Below is a small trained network, with its code and all its weights. Each question gives an input and a class and asks what happens when units are switched off, that is, made to give their printed mean instead of their output.

import numpy as np


def w(rows, s, z=0):
    codes = np.array(rows[::2]) - 128.0
    scale = np.full(codes.shape[1], s)
    scale[-1] = z or s
    return codes * scale


def f(y):
    return np.maximum(y, 0)


def log_softmax(a):
    a = a - a.max(-1, keepdims=True)
    return a - np.log(np.exp(a).sum(-1, keepdims=True))


def net(x, mask):
    res = np.array(x, float).reshape(1, 4) / 4 @ E
    y = f(res @ A[0][:, :-1].T + A[0][:, -1])
    res = res + np.where(mask, y, B[0][:, -1]) @ B[0][:, :-1]
    return log_softmax(res[-1] @ U[:, :-1].T + U[:, -1])


A, B = {}, {}
E = w([
[255,115,38,228,114,113,169],'x0',
[251,71,206,101,73,173,43],'x1',
[171,23,123,48,222,26,149],'x2',
[59,60,182,218,43,18,113],'x3',
],0.0069)
A[0] = w([
[102,197,115,187,60,185,96,100],'n1',
[231,80,172,116,81,149,32,180],'n2',
[152,77,113,114,174,92,135,14],'n3',
[42,179,40,165,185,78,226,219],'n4',
[154,178,75,55,206,204,115,19],'n5',
[133,88,137,94,178,76,155,61],'n6',
[190,93,76,162,143,106,150,102],'n7',
[72,199,130,166,55,190,131,147],'n8',
[148,73,117,85,196,67,121,40],'n9',
[102,92,172,168,85,34,116,87],'n10',
[136,91,116,93,177,57,167,40],'n11',
[107,92,172,82,185,97,128,132],'n12',
[192,161,94,73,206,182,152,113],'n13',
[90,88,155,170,73,55,116,68],'n14',
[214,99,65,203,142,116,150,38],'n15',
[87,74,149,190,76,68,93,75],'n16',
[139,79,131,84,172,82,128,7],'n17',
[255,119,27,224,102,103,185,56],'n18',
[66,117,202,38,136,145,91,182],'n19',
],0.0072,0.0015)
B[0] = w([
[235,171,192,216,242,107,147,208],'n1',
[137,128,46,111,40,56,2,223],'n2',
[159,163,182,204,183,142,126,162],'n3',
[197,126,31,91,38,28,9,255],'n4',
[115,41,27,184,122,210,160,210],'n5',
[165,169,158,220,159,127,121,169],'n6',
[71,167,188,131,98,116,151,180],'n7',
[234,167,179,246,187,104,119,216],'n8',
[193,180,181,210,137,163,124,181],'n9',
[133,75,70,171,124,212,164,193],'n10',
[179,164,169,224,169,116,109,174],'n11',
[123,195,154,203,139,125,123,174],'n12',
[108,73,76,170,87,192,165,207],'n13',
[132,17,52,156,139,198,191,188],'n14',
[49,202,163,127,80,144,149,196],'n15',
[162,61,82,155,129,231,181,192],'n16',
[165,172,176,212,174,140,140,167],'n17',
[2,215,191,112,61,150,155,236],'n18',
[12,197,150,169,9,119,145,201],'n19',
],0.0059,0.0089)
U = w([
[206,164,211,173,192,120,147,102],'0',
[116,47,79,138,126,203,203,107],'1',
[4,185,198,123,90,121,158,141],'2',
[160,123,74,114,87,41,36,122],'3',
[140,117,147,88,131,98,162,238],'4',
[120,83,186,51,191,102,167,7],'5',
[126,74,187,28,185,93,166,1],'6',
],0.012,0.007)

Each question gives the input, the list of numbers given to net, and the class t.
The units are the neurons (one row each of A and B). Each row of codes is followed by its name. A weight is (code - 128) times the scale printed after its matrix; where a second scale follows, it is the last column's (A, B and U).
mask holds one flag per neuron, in row order. A switched-off neuron (its flag False) gives its mean, the last column of its row in B, instead of its output. The means were averaged over made-up inputs and are rounded, as every weight is.
A unit's drop is (log p(t) with every unit on - log p(t) with that unit switched off) / (log p(t) with every unit on - log p(t) with every unit switched off).
The circuit of an input: a set's keep is (log p(t) with only the set's units on - log p(t) with every unit switched off) / (log p(t) with every unit on - log p(t) with every unit switched off). Starting from the 12 units with the biggest drops (on a tie, the unit counted first), units are removed one at a time, each time the one whose removal leaves the highest keep (on an exact tie, the one counted first), for as long as the keep stays at least 0.8.
circuit, biggest first: the units of the circuit, biggest drop first
top k neurons: the k neurons with the biggest drops, biggest first
drop of u: that unit's drop, to one decimal
input [-7,-3,6,-8], class 1: top 3 neurons : n5, n13, n18
input [5,8,-5,0], class 3: circuit, biggest first : n2
input [-7,-7,-8,0], class 0: circuit, biggest first : n8, n1
input [5,-1,3,3], class 2: circuit, biggest first : n18, n15
input [-6,4,2,-7], class 1: top 3 neurons : n5, n18, n13
input [-6,1,-7,-5], class 0: top 3 neurons : n8, n1, n18
input [5,0,-3,5], class 1: top 2 neurons : n16, n14
input [-4,-6,3,-1], class 3: top 2 neurons : n4, n18
input [-2,-3,-1,2], class 4: top 2 neurons : n2, n18
input [-8,-4,1,-8], class 1: top 3 neurons : n5, n18, n13
input [6,-4,2,7], class 1: top 2 neurons : n14, n16
input [-4,-6,2,-1], class 3: top 2 neurons : n4, n18
input [8,-8,2,-2], class 2: top 2 neurons : n18, n15
input [4,-6,-4,7], class 1: circuit, biggest first : n14
input [7,4,5,-6], class 2: drop of n15 : 0.2
input [-4,-6,1,5], class 3: drop of n13 : 0.1
input [-1,-8,-4,-6], class 3: drop of n4 : 1.1
